Below are the code and all the weights of a small trained network. Each question names an input and a class and asks about switching units off, where a switched-off unit gives its printed mean instead of its output.

import numpy as np


def w(rows, s, z=0):
    codes = np.array(rows[::2]) - 128.0
    scale = np.full(codes.shape[1], s)
    scale[-1] = z or s
    return codes * scale


def norm(h):
    return h / np.sqrt((h * h).mean(-1, keepdims=True) + 1e-5)


def f(y):
    return np.maximum(y, 0)


def log_softmax(a):
    a = a - a.max(-1, keepdims=True)
    return a - np.log(np.exp(a).sum(-1, keepdims=True))


def net(x, mask):
    res = np.array(x, float).reshape(1, 5) / 4 @ E
    u = 0
    for l in range(2):
        y = f(norm(res) @ A[l][:, :-1].T + A[l][:, -1])
        res = res + np.where(mask[u : u + 12], y, B[l][:, -1]) @ B[l][:, :-1]
        u += 12
    return log_softmax(norm(res)[-1] @ U[:, :-1].T + U[:, -1])


A, B = {}, {}
E = w([
[127,128,128,128,128,128],'x0',
[80,120,107,182,86,253],'x1',
[55,110,209,153,196,97],'x2',
[191,66,163,221,188,110],'x3',
[128,129,128,127,129,129],'x4',
],0.0065)
A[0] = w([
[161,109,86,98,163,156,163],'L0N1',
[174,81,191,76,126,99,113],'L0N2',
[143,179,127,42,130,72,54],'L0N3',
[114,157,105,76,71,124,236],'L0N4',
[135,254,39,118,119,96,62],'L0N5',
[116,94,172,191,146,88,117],'L0N6',
[110,44,174,114,87,229,252],'L0N7',
[128,104,181,126,189,139,180],'L0N8',
[121,94,164,90,119,73,173],'L0N9',
[162,136,145,107,136,98,138],'L0N10',
[15,235,214,107,149,122,84],'L0N11',
[218,135,140,205,130,128,108],'L0N12',
],0.0082,0.0012)
B[0] = w([
[185,158,237,137,113,66,168],'L0N1',
[92,155,106,62,127,126,191],'L0N2',
[188,99,167,243,93,83,236],'L0N3',
[123,65,79,147,143,68,239],'L0N4',
[152,75,81,198,112,102,233],'L0N5',
[114,112,71,82,167,122,211],'L0N6',
[45,56,142,93,40,188,248],'L0N7',
[84,133,14,83,98,186,198],'L0N8',
[114,133,77,145,110,93,193],'L0N9',
[139,83,121,74,94,124,179],'L0N10',
[214,220,178,171,122,141,253],'L0N11',
[114,253,163,94,97,174,220],'L0N12',
],0.0053,0.0051)
A[1] = w([
[115,55,148,145,126,215,139],'L1N1',
[171,125,105,81,100,146,61],'L1N2',
[77,38,92,123,118,156,65],'L1N3',
[176,186,254,172,145,69,150],'L1N4',
[166,173,214,166,90,229,88],'L1N5',
[232,205,101,130,126,81,129],'L1N6',
[81,50,159,168,199,121,92],'L1N7',
[62,202,221,159,107,199,172],'L1N8',
[140,77,81,79,228,87,222],'L1N9',
[249,243,125,66,148,99,86],'L1N10',
[108,110,131,177,8,137,253],'L1N11',
[61,2,70,151,142,186,98],'L1N12',
],0.0079,0.0021)
B[1] = w([
[96,220,171,223,134,15,196],'L1N1',
[35,233,253,105,202,75,151],'L1N2',
[97,186,138,45,198,210,175],'L1N3',
[101,133,115,103,183,254,185],'L1N4',
[232,79,80,153,77,25,200],'L1N5',
[68,186,199,171,135,140,223],'L1N6',
[90,119,165,62,122,184,149],'L1N7',
[174,121,120,168,85,37,212],'L1N8',
[191,65,68,90,70,179,177],'L1N9',
[53,159,156,176,160,174,209],'L1N10',
[172,22,107,59,140,135,254],'L1N11',
[138,187,139,107,215,151,204],'L1N12',
],0.0072,0.0082)
U = w([
[199,97,105,169,30,43,254],'0',
[53,251,192,163,208,144,46],'1',
[111,68,71,15,137,193,109],'2',
],0.014,0.00092)

Each question gives the input, the list of numbers given to net, and the class t.
The units are the neurons (one row each of A and B). Each row of codes is followed by its name. A weight is (code - 128) times the scale printed after its matrix; where a second scale follows, it is the last column's (A, B and U).
mask holds one flag per neuron, layer by layer. A switched-off neuron (its flag False) gives its mean, the last column of its row in B, instead of its output. The means were averaged over made-up inputs and are rounded, as every weight is.
A unit's drop is (log p(t) with every unit on - log p(t) with that unit switched off) / (log p(t) with every unit on - log p(t) with every unit switched off).
The circuit of an input: a set's keep is (log p(t) with only the set's units on - log p(t) with every unit switched off) / (log p(t) with every unit on - log p(t) with every unit switched off). Starting from the 12 units with the biggest drops (on a tie, the unit counted first), units are removed one at a time, each time the one whose removal leaves the highest keep (on an exact tie, the one counted first), for as long as the keep stays at least 0.8.
units of the circuit, in order: the units of the circuit, biggest drop first
k most important neurons: the k neurons with the biggest drops, biggest first
top k neurons in layer l: the k neurons of layer l with the biggest drops, biggest first
input [6,6,5,0,5], class 0: units of the circuit, in order => L0N11, L1N5
input [3,1,3,-2,0], class 0: units of the circuit, in order => L0N11, L1N5
input [3,-8,1,-3,2], class 1: 2 most important neurons => L0N7, L1N5
input [7,4,4,-7,-3], class 0: most important neuron => L0N11
input [4,0,-2,-8,1], class 0: top 2 neurons in layer 1 => L1N4, L1N3
input [1,1,6,-5,-6], class 0: 2 most important neurons => L1N5, L1N8
input [4,0,5,3,4], class 2: 2 most important neurons => L0N6, L1N9
input [0,0,3,1,1], class 2: top 2 neurons in layer 0 => L0N6, L0N12
input [7,-8,4,1,-6], class 2: 3 most important neurons => L1N9, L1N1, L0N12
input [4,2,-1,-1,7], class 2: 3 most important neurons => L1N11, L1N6, L1N10
input [-2,-8,5,1,7], class 2: 2 most important neurons => L1N9, L1N1
input [3,-4,0,3,3], class 1: 3 most important neurons => L0N12, L1N11, L0N7
input [-8,1,8,-5,3], class 0: 2 most important neurons => L1N8, L0N11
input [2,8,2,-6,5], class 0: 2 most important neurons => L0N11, L1N8
input [5,3,1,-2,-6], class 0: most important neuron => L0N11
input [4,-8,3,3,-6], class 2: 2 most important neurons => L1N9, L0N11
input [-1,-4,8,1,-7], class 2: 2 most important neurons => L1N9, L0N12
